Below is a small trained network, with its code and all its weights. Each question gives an input and a target symbol and asks what happens when units are switched off, that is, made to give their printed mean instead of their output.

import numpy as np


def w(rows, s, z=0):
    codes = np.array(rows[::2]) - 128.0
    scale = np.full(codes.shape[1], s)
    scale[-1] = z or s
    return codes * scale


def norm(h):
    return h / np.sqrt((h * h).mean(-1, keepdims=True) + 1e-5)


def f(y):
    return y / 2 * (1 + np.tanh(0.7978845608 * (y + 0.044715 * y**3)))


def softmax(a):
    e = np.exp(a - a.max(-1, keepdims=True))
    return e / e.sum(-1, keepdims=True)


def log_softmax(a):
    a = a - a.max(-1, keepdims=True)
    return a - np.log(np.exp(a).sum(-1, keepdims=True))


def net(x, mask):
    ids = ['αβγδεηθλμξπσφψω'.index(c) for c in x.split()]
    T = len(ids)
    res = E[ids] + P[:T]
    r = norm(res)
    for j in range(2):
        rows = slice(3 * j, 3 * j + 3)
        q, k, v = (r @ M[0][rows].T for M in (Q, K, V))
        z = softmax(np.where(np.tri(T) > 0, q @ k.T / 3**0.5, -1e9)) @ v
        o = O[0][rows]
        res = res + np.where(mask[j], z, o[:, -1]) @ o[:, :-1]
    y = f(norm(res) @ A[0][:, :-1].T + A[0][:, -1])
    res = res + np.where(mask[2:6], y, B[0][:, -1]) @ B[0][:, :-1]
    return log_softmax(norm(res)[-1] @ U[:, :-1].T + U[:, -1])


Q, K, V, O, A, B = {}, {}, {}, {}, {}, {}
E = w([
[86,59,153,141,180,171],'α',
[181,103,130,72,212,153],'β',
[107,123,21,143,206,187],'γ',
[121,139,139,115,194,242],'δ',
[185,148,141,55,122,61],'ε',
[167,120,90,142,27,165],'η',
[180,119,91,133,2,138],'θ',
[149,90,21,144,24,170],'λ',
[70,114,189,42,42,173],'μ',
[10,179,138,144,136,107],'ξ',
[166,85,15,137,31,187],'π',
[72,224,92,84,202,111],'σ',
[169,66,178,102,82,105],'φ',
[98,92,102,87,163,63],'ψ',
[203,213,135,53,150,165],'ω',
],0.018)
P = w([
[121,168,216,154,251,66],'0',
[141,95,69,121,131,136],'1',
[131,94,73,114,117,143],'2',
[123,93,77,106,108,145],'3',
[119,88,82,94,107,151],'4',
[111,82,83,76,105,155],'5',
[108,73,98,64,95,160],'6',
],0.014)
Q[0] = w([
[196,61,115,113,154,158],'H0',
[5,223,253,109,85,142],'H0',
[40,220,253,192,113,54],'H0',
[126,184,126,189,121,109],'H1',
[85,141,135,77,109,128],'H1',
[78,156,97,121,115,123],'H1',
],0.024)
K[0] = w([
[124,81,141,80,122,166],'H0',
[184,175,139,254,156,103],'H0',
[179,118,65,222,125,110],'H0',
[150,137,65,173,93,135],'H1',
[109,125,165,96,129,136],'H1',
[78,151,139,69,139,132],'H1',
],0.03)
V[0] = w([
[89,34,132,206,147,157],'H0',
[163,163,152,145,162,253],'H0',
[218,63,157,138,115,124],'H0',
[87,193,63,133,119,97],'H1',
[166,146,111,139,74,162],'H1',
[191,132,109,86,162,157],'H1',
],0.046)
O[0] = w([
[64,156,37,252,114,58,84],'H0',
[146,235,94,208,202,227,100],'H0',
[204,66,104,200,156,116,137],'H0',
[216,196,152,88,151,56,115],'H1',
[111,170,115,89,38,190,1],'H1',
[138,107,28,79,142,200,151],'H1',
],0.023,0.027)
A[0] = w([
[244,81,120,208,57,72,6],'N0',
[100,192,241,165,96,55,2],'N1',
[173,245,153,43,180,31,73],'N2',
[1,230,29,142,160,66,153],'N3',
],0.032,0.0035)
B[0] = w([
[46,157,140,129,48,232,211],'N0',
[205,104,238,216,214,119,189],'N1',
[124,176,4,106,20,124,254],'N2',
[59,117,228,27,141,86,224],'N3',
],0.03,0.017)
U = w([
[62,136,106,185,174,64,142],'α',
[176,120,52,190,192,148,252],'β',
[78,178,133,85,145,121,105],'γ',
[88,195,117,134,214,169,158],'δ',
[216,74,140,83,157,120,117],'ε',
[144,159,141,171,95,205,182],'η',
[159,128,169,139,51,188,50],'θ',
[89,163,167,148,57,144,54],'λ',
[119,144,230,132,147,166,138],'μ',
[160,195,183,140,100,74,254],'ξ',
[85,180,117,156,91,188,45],'π',
[159,207,86,69,106,117,185],'σ',
[118,76,110,224,78,138,156],'φ',
[131,66,92,137,106,5,4],'ψ',
[196,175,140,82,183,214,19],'ω',
],0.02,0.0047)

Each question gives the input, a string of symbols that net reads in full, and the target symbol t.
The units are the heads (3 rows each of Q, K, V and O) and the neurons (one row each of A and B). Each row of codes is followed by its name. A weight is (code - 128) times the scale printed after its matrix; where a second scale follows, it is the last column's (O, A, B and U).
mask holds one flag per unit, heads first, then neurons. A switched-off unit (its flag False) gives its mean, the last column of its rows in O or B, instead of its output. The means were averaged over made-up inputs and are rounded, as every weight is.
A unit's drop is (log p(t) with every unit on - log p(t) with that unit switched off) / (log p(t) with every unit on - log p(t) with every unit switched off).
The circuit of an input: a set's keep is (log p(t) with only the set's units on - log p(t) with every unit switched off) / (log p(t) with every unit on - log p(t) with every unit switched off). Starting from all 6 units, units are removed one at a time, each time the one whose removal leaves the highest keep (on an exact tie, the one counted first), for as long as the keep stays at least 0.8.
circuit, biggest first: the units of the circuit, biggest drop first
top k neurons: the k neurons with the biggest drops, biggest first
which heads matter: for each layer, one digit per head in row order, 1 if its drop is at least 0.15 and else 0, layers parted by /
input ε σ ε σ ω μ, target ε: which heads matter -> 10
input σ ω β γ π, target β: circuit, biggest first -> H0
input ε β σ σ π λ, target σ: circuit, biggest first -> H0, N2, H1
input σ δ γ, target δ: which heads matter -> 10
input φ η μ θ, target φ: which heads matter -> 01
input β γ ψ ω θ φ θ, target φ: which heads matter -> 10
input σ ξ μ η γ ε δ, target σ: circuit, biggest first -> H1, N2
input ω β μ δ, target ω: circuit, biggest first -> H1, N2
input ε μ φ σ ψ ξ, target ε: which heads matter -> 10
input β π θ, target β: which heads matter -> 00
input μ ε θ, target μ: which heads matter -> 11
input ε η φ δ σ, target σ: which heads matter -> 01
input ψ ξ μ ω ψ ε, target ψ: which heads matter -> 01
input σ λ γ ξ π γ, target ξ: circuit, biggest first -> H1
input ω φ η φ π, target φ: which heads matter -> 10
input ψ β μ ξ ε, target ψ: which heads matter -> 01
input β σ ξ σ α μ, target β: which heads matter -> 10
input ε θ φ α ε π μ, target ε: top 2 neurons -> N0, N3
input β μ δ, target β: top 2 neurons -> N3, N0
input γ σ λ λ ψ λ ψ, target ψ: circuit, biggest first -> H0
input ξ ε π η ε ψ θ, target ψ: top 2 neurons -> N2, N3
input α γ ψ η φ, target φ: circuit, biggest first -> H0, N0
input ξ ε ψ θ ε π ξ, target ξ: top 2 neurons -> N1, N2
